Below is a small trained network, with its code and all its weights. Each question gives an input and a class and asks what happens when units are switched off, that is, made to give their printed mean instead of their output.

import numpy as np


def w(rows, s, z=0):
    codes = np.array(rows[::2]) - 128.0
    scale = np.full(codes.shape[1], s)
    scale[-1] = z or s
    return codes * scale


def f(y):
    return y / 2 * (1 + np.tanh(0.7978845608 * (y + 0.044715 * y**3)))


def log_softmax(a):
    a = a - a.max(-1, keepdims=True)
    return a - np.log(np.exp(a).sum(-1, keepdims=True))


def net(x, mask):
    res = np.array(x, float).reshape(1, 6) / 4 @ E
    y = f(res @ A[0][:, :-1].T + A[0][:, -1])
    res = res + np.where(mask, y, B[0][:, -1]) @ B[0][:, :-1]
    return log_softmax(res[-1] @ U[:, :-1].T + U[:, -1])


A, B = {}, {}
E = w([
[3,19,92],'x0',
[136,119,131],'x1',
[116,139,126],'x2',
[49,112,255],'x3',
[118,136,125],'x4',
[115,137,124],'x5',
],0.0099)
A[0] = w([
[88,78,151,140],'N1',
[151,155,8,113],'N2',
[125,205,162,85],'N3',
[180,186,167,114],'N4',
[113,93,111,97],'N5',
[149,92,130,218],'N6',
[100,115,106,101],'N7',
[140,140,79,58],'N8',
[53,137,212,100],'N9',
[107,99,120,90],'N10',
[96,99,113,118],'N11',
[106,138,163,93],'N12',
[140,110,126,254],'N13',
[146,170,121,144],'N14',
[150,117,92,100],'N15',
],0.017,0.0082)
B[0] = w([
[106,145,82,202],'N1',
[117,160,226,247],'N2',
[204,157,99,180],'N3',
[147,69,84,225],'N4',
[177,93,111,151],'N5',
[140,205,118,172],'N6',
[200,99,98,148],'N7',
[146,76,188,154],'N8',
[130,132,169,230],'N9',
[179,74,138,149],'N10',
[255,83,94,168],'N11',
[129,131,159,150],'N12',
[18,214,116,195],'N13',
[158,110,49,182],'N14',
[129,127,185,155],'N15',
],0.0091,0.013)
U = w([
[103,129,254,48],'0',
[149,87,14,82],'1',
[66,168,85,253],'2',
],0.0097,0.0058)

Each question gives the input, the list of numbers given to net, and the class t.
The units are the neurons (one row each of A and B). Each row of codes is followed by its name. A weight is (code - 128) times the scale printed after its matrix; where a second scale follows, it is the last column's (A, B and U).
mask holds one flag per neuron, in row order. A switched-off neuron (its flag False) gives its mean, the last column of its row in B, instead of its output. The means were averaged over made-up inputs and are rounded, as every weight is.
A unit's drop is (log p(t) with every unit on - log p(t) with that unit switched off) / (log p(t) with every unit on - log p(t) with every unit switched off).
The circuit of an input: a set's keep is (log p(t) with only the set's units on - log p(t) with every unit switched off) / (log p(t) with every unit on - log p(t) with every unit switched off). Starting from the 12 units with the biggest drops (on a tie, the unit counted first), units are removed one at a time, each time the one whose removal leaves the highest keep (on an exact tie, the one counted first), for as long as the keep stays at least 0.8.
circuit, biggest first: the units of the circuit, biggest drop first
top k neurons: the k neurons with the biggest drops, biggest first
drop of u: that unit's drop, to one decimal
input [7,-3,6,-1,4,-3], class 1: circuit, biggest first -> (N11)
input [-5,-7,-5,-1,-8,-3], class 1: top 2 neurons -> (N4; N2)
input [-7,4,6,-7,-1,3], class 0: top 3 neurons -> (N2; N8; N15)
input [4,6,-4,-4,3,1], class 0: circuit, biggest first -> (N2; N14)
input [-6,0,-5,5,3,0], class 1: circuit, biggest first -> (N2; N4)
input [-3,5,-5,2,7,1], class 1: top 2 neurons -> (N2; N9)
input [-8,-3,8,-8,7,7], class 0: top 2 neurons -> (N2; N8)
input [-4,-8,-3,-1,8,-2], class 1: circuit, biggest first -> (N4; N2)
input [5,3,5,4,2,-2], class 1: top 2 neurons -> (N2; N11)
input [-1,1,4,-6,-8,-5], class 0: drop of N2 -> 0.4
input [4,-5,-4,-6,-4,-2], class 0: drop of N2 -> 0.4
input [0,-4,-1,-8,1,-5], class 0: drop of N2 -> 0.3
